Here is a tiny trained network, its code and every weight. The questions are about switching its units off for an input and a target symbol, where a switched-off unit gives its printed mean instead of its output.

import numpy as np


def w(rows, s, z=0):
    codes = np.array(rows[::2]) - 128.0
    scale = np.full(codes.shape[1], s)
    scale[-1] = z or s
    return codes * scale


def norm(h):
    return h / np.sqrt((h * h).mean(-1, keepdims=True) + 1e-5)


def f(y):
    return y / 2 * (1 + np.tanh(0.7978845608 * (y + 0.044715 * y**3)))


def softmax(a):
    e = np.exp(a - a.max(-1, keepdims=True))
    return e / e.sum(-1, keepdims=True)


def log_softmax(a):
    a = a - a.max(-1, keepdims=True)
    return a - np.log(np.exp(a).sum(-1, keepdims=True))


def net(x, mask):
    ids = ['Σαδηθξτφω'.index(c) for c in x.split()]
    T = len(ids)
    res = E[ids] + P[:T]
    u = 0
    for l in range(2):
        r = norm(res)
        for j in range(2):
            rows = slice(2 * j, 2 * j + 2)
            q, k, v = (r @ M[l][rows].T for M in (Q, K, V))
            z = softmax(np.where(np.tri(T) > 0, q @ k.T / 2**0.5, -1e9)) @ v
            o = O[l][rows]
            res = res + np.where(mask[u + j], z, o[:, -1]) @ o[:, :-1]
        u += 2
        y = f(norm(res) @ A[l][:, :-1].T + A[l][:, -1])
        res = res + np.where(mask[u : u + 4], y, B[l][:, -1]) @ B[l][:, :-1]
        u += 4
    return log_softmax(norm(res)[-1] @ U[:, :-1].T + U[:, -1])


Q, K, V, O, A, B = {}, {}, {}, {}, {}, {}
E = w([
[144,4,5,117,158],'Σ',
[136,100,104,209,91],'α',
[77,124,134,206,125],'δ',
[90,149,121,119,84],'η',
[156,190,77,153,197],'θ',
[119,135,14,84,103],'ξ',
[107,160,104,95,200],'τ',
[74,86,156,176,80],'φ',
[135,184,91,132,198],'ω',
],0.016)
P = w([
[168,226,245,21,62],'0',
[3,161,26,123,26],'1',
[11,154,59,145,47],'2',
[29,150,45,131,103],'3',
[27,145,67,145,120],'4',
[56,123,64,154,123],'5',
[50,114,77,158,140],'6',
[72,95,107,173,144],'7',
[79,79,112,174,165],'8',
[95,58,129,179,187],'9',
[110,32,143,179,205],'10',
[87,113,132,150,165],'11',
],0.0059)
Q[0] = w([
[198,151,100,72,187],'0.h1',
[179,91,127,101,55],'0.h1',
[212,139,135,53,145],'0.h2',
[130,101,169,158,7],'0.h2',
],0.022)
K[0] = w([
[22,68,87,201,217],'0.h1',
[99,213,80,57,131],'0.h1',
[92,106,4,104,172],'0.h2',
[159,250,130,44,64],'0.h2',
],0.016)
V[0] = w([
[189,189,75,104,127],'0.h1',
[187,86,125,134,13],'0.h1',
[68,61,159,143,118],'0.h2',
[27,127,165,6,106],'0.h2',
],0.012)
O[0] = w([
[116,97,105,142,17,60],'0.h1',
[227,165,172,201,108,126],'0.h1',
[148,86,68,43,150,210],'0.h2',
[103,91,241,10,173,255],'0.h2',
],0.014,0.0066)
A[0] = w([
[30,96,30,58,78,3],'0.n1',
[143,154,70,254,161,244],'0.n2',
[122,131,54,180,206,44],'0.n3',
[152,16,87,147,135,245],'0.n4',
],0.0092,0.0051)
B[0] = w([
[149,223,211,54,220,224],'0.n1',
[116,101,86,1,36,199],'0.n2',
[116,238,225,192,23,157],'0.n3',
[100,198,149,11,90,254],'0.n4',
],0.0082,0.0039)
Q[1] = w([
[150,31,208,93,9],'1.h1',
[201,189,87,146,79],'1.h1',
[101,225,116,115,198],'1.h2',
[79,4,208,82,79],'1.h2',
],0.013)
K[1] = w([
[141,149,217,149,84],'1.h1',
[167,212,112,133,106],'1.h1',
[131,76,18,118,218],'1.h2',
[99,173,249,114,115],'1.h2',
],0.018)
V[1] = w([
[161,98,159,149,81],'1.h1',
[118,84,145,135,133],'1.h1',
[99,141,148,140,110],'1.h2',
[130,5,95,89,110],'1.h2',
],0.024)
O[1] = w([
[162,240,117,183,188,2],'1.h1',
[86,166,48,82,147,141],'1.h1',
[82,191,190,61,155,111],'1.h2',
[204,85,153,61,5,143],'1.h2',
],0.013,0.008)
A[1] = w([
[157,116,97,138,91,163],'1.n1',
[91,121,174,160,28,91],'1.n2',
[251,94,106,75,222,2],'1.n3',
[87,98,149,66,112,243],'1.n4',
],0.018,0.0059)
B[1] = w([
[153,170,173,194,149,131],'1.n1',
[175,94,56,72,146,152],'1.n2',
[148,143,18,38,255,208],'1.n3',
[147,117,103,192,134,252],'1.n4',
],0.021,0.02)
U = w([
[218,99,159,96,87,129],'Σ',
[147,163,113,196,122,203],'α',
[121,44,121,209,159,56],'δ',
[135,122,208,122,146,197],'η',
[92,178,8,105,61,2],'θ',
[117,214,142,48,91,161],'ξ',
[67,90,168,37,95,133],'τ',
[157,141,97,78,218,122],'φ',
[28,168,101,137,135,137],'ω',
],0.011,0.0044)

Each question gives the input, a string of symbols that net reads in full, and the target symbol t.
The units are the heads (2 rows each of Q, K, V and O) and the neurons (one row each of A and B). Each row of codes is followed by its name. A weight is (code - 128) times the scale printed after its matrix; where a second scale follows, it is the last column's (O, A, B and U).
mask holds one flag per unit, layer by layer, with each layer's heads first. A switched-off unit (its flag False) gives its mean, the last column of its rows in O or B, instead of its output. The means were averaged over made-up inputs and are rounded, as every weight is.
A unit's drop is (log p(t) with every unit on - log p(t) with that unit switched off) / (log p(t) with every unit on - log p(t) with every unit switched off).
The circuit of an input: a set's keep is (log p(t) with only the set's units on - log p(t) with every unit switched off) / (log p(t) with every unit on - log p(t) with every unit switched off). Starting from all 12 units, units are removed one at a time, each time the one whose removal leaves the highest keep (on an exact tie, the one counted first), for as long as the keep stays at least 0.8.
units of the circuit, in order: the units of the circuit, biggest drop first
k most important neurons: the k neurons with the biggest drops, biggest first
top k neurons in layer l: the k neurons of layer l with the biggest drops, biggest first
which heads matter: for each layer, one digit per head in row order, 1 if its drop is at least 0.15 and else 0, layers parted by /
input α φ τ τ θ ξ φ τ φ, target α: units of the circuit, in order	0.h1; 0.h2
input θ φ φ φ δ α ξ θ, target α: units of the circuit, in order	0.h2; 1.n3; 0.n3
input θ θ φ φ φ ω φ φ, target θ: units of the circuit, in order	0.h1; 0.h2
input τ τ ξ φ Σ τ, target Σ: units of the circuit, in order	1.h2; 1.n3
input ω Σ φ θ φ φ δ, target ω: top neuron in layer 0	0.n1
input θ φ φ φ α ω ω, target α: which heads matter	11 / 11
input η θ φ θ φ, target η: units of the circuit, in order	1.n3; 0.h2; 1.h1; 0.h1
input δ τ φ, target δ: units of the circuit, in order	1.n3; 1.n4
input τ φ θ φ θ ω φ Σ θ, target Σ: which heads matter	01 / 11
input θ φ θ φ φ τ θ Σ φ η φ α, target θ: which heads matter	11 / 00
input τ τ θ θ τ ω, target ω: 4 most important neurons	0.n1; 1.n3; 1.n4; 1.n2
input φ φ θ τ φ ω τ α τ, target α: units of the circuit, in order	0.h2; 1.n3; 1.n1
input φ φ τ Σ ω φ Σ ω, target Σ: which heads matter	01 / 11
input δ τ φ τ θ θ ξ τ φ, target δ: units of the circuit, in order	1.n3
input Σ τ α τ φ Σ, target τ: which heads matter	11 / 10
input ξ τ φ, target ξ: which heads matter	11 / 11
input τ θ φ Σ φ φ ξ φ φ, target τ: which heads matter	10 / 01
input ω τ α Σ ξ φ φ φ δ δ, target ω: units of the circuit, in order	0.h2; 1.h2; 1.n3; 0.h1
input ξ φ ω τ τ θ τ η, target ξ: units of the circuit, in order	1.h1; 0.h1; 1.n4; 1.n3
input Σ ξ φ ξ φ δ ω τ τ φ, target Σ: which heads matter	11 / 01
input η θ θ θ, target θ: units of the circuit, in order	0.h2; 0.h1
input α α θ α φ η δ, target α: units of the circuit, in order	0.h1; 0.h2
input φ η α η θ, target α: 2 most important neurons	1.n3; 0.n2
